Here is a tiny trained network, its code and every weight. The questions are about switching its units off for an input and a class, where a switched-off unit gives its printed mean instead of its output.

import numpy as np


def w(rows, s, z=0):
    codes = np.array(rows[::2]) - 128.0
    scale = np.full(codes.shape[1], s)
    scale[-1] = z or s
    return codes * scale


def f(y):
    return np.maximum(y, 0)


def log_softmax(a):
    a = a - a.max(-1, keepdims=True)
    return a - np.log(np.exp(a).sum(-1, keepdims=True))


def net(x, mask):
    res = np.array(x, float).reshape(1, 4) / 4 @ E
    y = f(res @ A[0][:, :-1].T + A[0][:, -1])
    res = res + np.where(mask, y, B[0][:, -1]) @ B[0][:, :-1]
    return log_softmax(res[-1] @ U[:, :-1].T + U[:, -1])


A, B = {}, {}
E = w([
[224,131,231],'x0',
[130,11,128],'x1',
[214,123,30],'x2',
[127,128,127],'x3',
],0.013)
A[0] = w([
[219,129,205,183],'n1',
[141,129,137,85],'n2',
[131,239,123,254],'n3',
[133,150,71,110],'n4',
[109,100,128,169],'n5',
[212,135,114,117],'n6',
[127,134,142,98],'n7',
[131,121,182,118],'n8',
[139,102,79,107],'n9',
[109,64,150,90],'n10',
[250,132,107,38],'n11',
[42,127,147,168],'n12',
[129,230,124,247],'n13',
[137,174,155,160],'n14',
[73,158,92,143],'n15',
[133,33,130,187],'n16',
],0.019,0.0075)
B[0] = w([
[132,144,214,254],'n1',
[118,131,99,135],'n2',
[133,219,115,248],'n3',
[137,109,63,182],'n4',
[108,63,141,166],'n5',
[58,160,100,198],'n6',
[136,127,137,137],'n7',
[184,158,172,177],'n8',
[151,76,46,183],'n9',
[145,105,143,176],'n10',
[20,121,98,215],'n11',
[73,166,190,212],'n12',
[129,221,115,239],'n13',
[160,156,135,182],'n14',
[111,143,108,199],'n15',
[121,7,140,226],'n16',
],0.013,0.018)
U = w([
[27,184,121,255],'0',
[5,55,162,204],'1',
[198,185,195,51],'2',
[181,66,231,38],'3',
[131,170,7,33],'4',
[130,42,44,78],'5',
],0.012,0.0088)

Each question gives the input, the list of numbers given to net, and the class t.
The units are the neurons (one row each of A and B). Each row of codes is followed by its name. A weight is (code - 128) times the scale printed after its matrix; where a second scale follows, it is the last column's (A, B and U).
mask holds one flag per neuron, in row order. A switched-off neuron (its flag False) gives its mean, the last column of its row in B, instead of its output. The means were averaged over made-up inputs and are rounded, as every weight is.
A unit's drop is (log p(t) with every unit on - log p(t) with that unit switched off) / (log p(t) with every unit on - log p(t) with every unit switched off).
most important unit: the unit with the biggest drop
top k neurons: the k neurons with the biggest drops, biggest first
drop when u is switched off: that unit's drop, to one decimal
input [5,-5,0,3], class 2: most important unit	n1
input [7,8,0,2], class 3: top 4 neurons	[n1, n8, n10, n12]
input [1,5,6,7], class 1: top 2 neurons	[n11, n6]
input [1,6,-3,-5], class 3: top 2 neurons	[n11, n6]
input [0,-1,1,8], class 4: top 2 neurons	[n1, n12]
input [7,0,7,-6], class 0: top 2 neurons	[n6, n16]
input [7,7,0,-6], class 3: top 2 neurons	[n1, n8]
input [1,5,-1,-8], class 3: top 2 neurons	[n11, n6]
input [1,4,-4,2], class 3: top 3 neurons	[n11, n6, n8]
input [-5,1,-8,3], class 1: drop when n13 is switched off	0.3
input [1,1,-7,6], class 3: drop when n6 is switched off	0.1
input [6,6,2,-3], class 1: drop when n11 is switched off	2.2
input [-4,-1,1,4], class 4: top 2 neurons	[n1, n11]
input [4,5,0,-3], class 3: most important unit	n1
